Below are the code and all the weights of a small trained network. Each question names an input and a target symbol and asks about switching units off, where a switched-off unit gives its printed mean instead of its output.

import numpy as np


def w(rows, s, z=0):
    codes = np.array(rows[::2]) - 128.0
    scale = np.full(codes.shape[1], s)
    scale[-1] = z or s
    return codes * scale


def norm(h):
    return h / np.sqrt((h * h).mean(-1, keepdims=True) + 1e-5)


def f(y):
    return y / 2 * (1 + np.tanh(0.7978845608 * (y + 0.044715 * y**3)))


def softmax(a):
    e = np.exp(a - a.max(-1, keepdims=True))
    return e / e.sum(-1, keepdims=True)


def log_softmax(a):
    a = a - a.max(-1, keepdims=True)
    return a - np.log(np.exp(a).sum(-1, keepdims=True))


def net(x, mask):
    ids = ['αβδεζηθμξστφψ'.index(c) for c in x.split()]
    T = len(ids)
    res = E[ids] + P[:T]
    u = 0
    for l in range(2):
        r = norm(res)
        for j in range(2):
            rows = slice(4 * j, 4 * j + 4)
            q, k, v = (r @ M[l][rows].T for M in (Q, K, V))
            z = softmax(np.where(np.tri(T) > 0, q @ k.T / 4**0.5, -1e9)) @ v
            o = O[l][rows]
            res = res + np.where(mask[u + j], z, o[:, -1]) @ o[:, :-1]
        u += 2
        y = f(norm(res) @ A[l][:, :-1].T + A[l][:, -1])
        res = res + np.where(mask[u : u + 4], y, B[l][:, -1]) @ B[l][:, :-1]
        u += 4
    return log_softmax(norm(res)[-1] @ U[:, :-1].T + U[:, -1])


Q, K, V, O, A, B = {}, {}, {}, {}, {}, {}
E = w([
[114,156,178,56],'α',
[145,173,100,85],'β',
[14,62,103,153],'δ',
[143,102,114,55],'ε',
[70,179,115,56],'ζ',
[144,102,119,60],'η',
[111,159,172,55],'θ',
[138,6,186,139],'μ',
[55,152,66,135],'ξ',
[133,137,159,158],'σ',
[116,137,191,161],'τ',
[16,181,148,101],'φ',
[61,148,193,106],'ψ',
],0.021)
P = w([
[193,77,100,57],'0',
[169,99,117,94],'1',
[154,120,137,131],'2',
[143,138,148,163],'3',
[143,142,161,207],'4',
[133,159,174,238],'5',
[121,178,180,254],'6',
],0.0059)
Q[0] = w([
[114,157,193,148],'L0H1',
[177,165,129,77],'L0H1',
[74,108,163,196],'L0H1',
[143,98,126,252],'L0H1',
[186,89,85,63],'L0H2',
[102,52,146,159],'L0H2',
[125,149,180,72],'L0H2',
[193,29,88,130],'L0H2',
],0.021)
K[0] = w([
[113,139,195,152],'L0H1',
[165,174,147,86],'L0H1',
[79,86,149,188],'L0H1',
[158,53,104,201],'L0H1',
[198,92,101,76],'L0H2',
[88,65,146,132],'L0H2',
[121,170,138,87],'L0H2',
[142,5,96,94],'L0H2',
],0.022)
V[0] = w([
[101,125,185,97],'L0H1',
[117,182,147,38],'L0H1',
[145,163,88,124],'L0H1',
[108,156,161,87],'L0H1',
[52,123,211,103],'L0H2',
[134,128,87,121],'L0H2',
[193,138,198,188],'L0H2',
[51,121,253,112],'L0H2',
],0.0054)
O[0] = w([
[150,149,113,105,204],'L0H1',
[177,32,58,132,253],'L0H1',
[128,77,125,159,112],'L0H1',
[159,109,105,121,207],'L0H1',
[105,122,152,35,226],'L0H2',
[125,122,104,150,111],'L0H2',
[185,176,254,125,83],'L0H2',
[114,133,194,10,239],'L0H2',
],0.0062,0.0024)
A[0] = w([
[213,163,182,96,154],'L0N1',
[201,251,74,60,160],'L0N2',
[126,77,95,80,237],'L0N3',
[101,217,124,127,251],'L0N4',
],0.013,0.0027)
B[0] = w([
[142,101,10,92,207],'L0N1',
[83,43,123,238,254],'L0N2',
[213,96,76,82,249],'L0N3',
[217,122,78,75,204],'L0N4',
],0.012,0.0058)
Q[1] = w([
[208,86,93,255],'L1H1',
[24,92,128,177],'L1H1',
[204,203,78,200],'L1H1',
[109,126,17,34],'L1H1',
[84,189,59,111],'L1H2',
[149,208,124,182],'L1H2',
[65,219,168,246],'L1H2',
[137,214,202,118],'L1H2',
],0.018)
K[1] = w([
[219,158,70,214],'L1H1',
[84,59,121,195],'L1H1',
[188,208,38,136],'L1H1',
[72,218,220,160],'L1H1',
[81,169,49,104],'L1H2',
[190,135,74,81],'L1H2',
[156,42,2,101],'L1H2',
[156,95,108,57],'L1H2',
],0.019)
V[1] = w([
[129,103,93,167],'L1H1',
[241,117,119,146],'L1H1',
[189,205,120,76],'L1H1',
[139,38,251,131],'L1H1',
[146,122,140,103],'L1H2',
[55,176,60,212],'L1H2',
[154,55,199,153],'L1H2',
[120,146,110,125],'L1H2',
],0.022)
O[1] = w([
[96,116,139,165,162],'L1H1',
[209,108,194,211,196],'L1H1',
[196,178,115,148,121],'L1H1',
[191,17,207,38,109],'L1H1',
[117,157,130,114,158],'L1H2',
[198,21,65,160,2],'L1H2',
[71,133,248,162,165],'L1H2',
[143,130,92,117,116],'L1H2',
],0.017,0.0087)
A[1] = w([
[138,80,111,14,92],'L1N1',
[171,201,38,131,163],'L1N2',
[99,11,204,40,4],'L1N3',
[211,213,240,9,122],'L1N4',
],0.015,0.0037)
B[1] = w([
[13,76,144,165,145],'L1N1',
[100,132,225,121,205],'L1N2',
[64,252,200,190,178],'L1N3',
[188,8,62,144,250],'L1N4',
],0.02,0.013)
U = w([
[121,110,112,93,80],'α',
[79,75,127,207,61],'β',
[7,94,102,83,63],'δ',
[134,119,124,117,95],'ε',
[87,159,140,135,114],'ζ',
[146,119,126,118,137],'η',
[131,101,112,96,108],'θ',
[99,127,228,83,190],'μ',
[105,168,63,154,121],'ξ',
[127,201,153,177,125],'σ',
[203,162,146,79,182],'τ',
[92,205,107,59,253],'φ',
[118,81,111,5,92],'ψ',
],0.014,0.0031)

Each question gives the input, a string of symbols that net reads in full, and the target symbol t.
The units are the heads (4 rows each of Q, K, V and O) and the neurons (one row each of A and B). Each row of codes is followed by its name. A weight is (code - 128) times the scale printed after its matrix; where a second scale follows, it is the last column's (O, A, B and U).
mask holds one flag per unit, layer by layer, with each layer's heads first. A switched-off unit (its flag False) gives its mean, the last column of its rows in O or B, instead of its output. The means were averaged over made-up inputs and are rounded, as every weight is.
A unit's drop is (log p(t) with every unit on - log p(t) with that unit switched off) / (log p(t) with every unit on - log p(t) with every unit switched off).
The circuit of an input: a set's keep is (log p(t) with only the set's units on - log p(t) with every unit switched off) / (log p(t) with every unit on - log p(t) with every unit switched off). Starting from all 12 units, units are removed one at a time, each time the one whose removal leaves the highest keep (on an exact tie, the one counted first), for as long as the keep stays at least 0.8.
circuit, biggest first: the units of the circuit, biggest drop first
unit that matters most: the unit with the biggest drop
k most important neurons: the k neurons with the biggest drops, biggest first
which heads matter: for each layer, one digit per head in row order, 1 if its drop is at least 0.15 and else 0, layers parted by /
input θ μ ε δ θ, target δ: which heads matter	10 / 10
input β τ ψ β ε, target ψ: circuit, biggest first	[L0N1, L1H1]
input ξ σ β φ φ μ ε, target φ: circuit, biggest first	[L1H1]
input φ β τ ε η, target τ: which heads matter	11 / 10
input μ δ ζ, target δ: circuit, biggest first	[L1H1, L0H2]
input β μ φ β σ ζ ε, target σ: which heads matter	11 / 10
input β β β τ σ, target τ: circuit, biggest first	[L0N2, L0H2, L1H1]
input σ ψ β φ, target ψ: which heads matter	01 / 00
input δ τ ξ, target τ: circuit, biggest first	[L0H2, L1H1, L0N2]
input ξ δ β ζ, target β: which heads matter	01 / 11
input δ τ δ μ δ θ, target δ: circuit, biggest first	[L0N1, L0H1, L1H1]
input β θ φ α ξ θ, target φ: circuit, biggest first	[L0N1, L1H1, L0H2, L0N4]
input φ β μ ε μ φ ξ, target φ: which heads matter	01 / 00
input β σ β β θ, target β: unit that matters most	L0N1
input β ζ ξ θ μ τ ζ, target τ: which heads matter	00 / 10
input ξ μ η θ ξ, target ξ: circuit, biggest first	[L1H1, L1H2]
input α ξ ε φ θ, target φ: which heads matter	00 / 10
input φ μ φ α η μ σ, target σ: which heads matter	10 / 10
input η η β τ ξ, target τ: 4 most important neurons	[L0N4, L0N2, L0N1, L1N4]
input α δ β τ θ φ ζ, target φ: circuit, biggest first	[L0N1, L0H2, L0N4, L1H1]
input φ ψ ψ φ β ψ τ, target ψ: 3 most important neurons	[L0N2, L1N4, L0N3]
input β μ μ ε ζ σ η, target σ: which heads matter	00 / 10
input ξ δ ζ, target δ: most important neuron	[L0N1]
input α δ ψ α, target ψ: which heads matter	00 / 01
input ξ η ψ η, target ψ: which heads matter	00 / 01
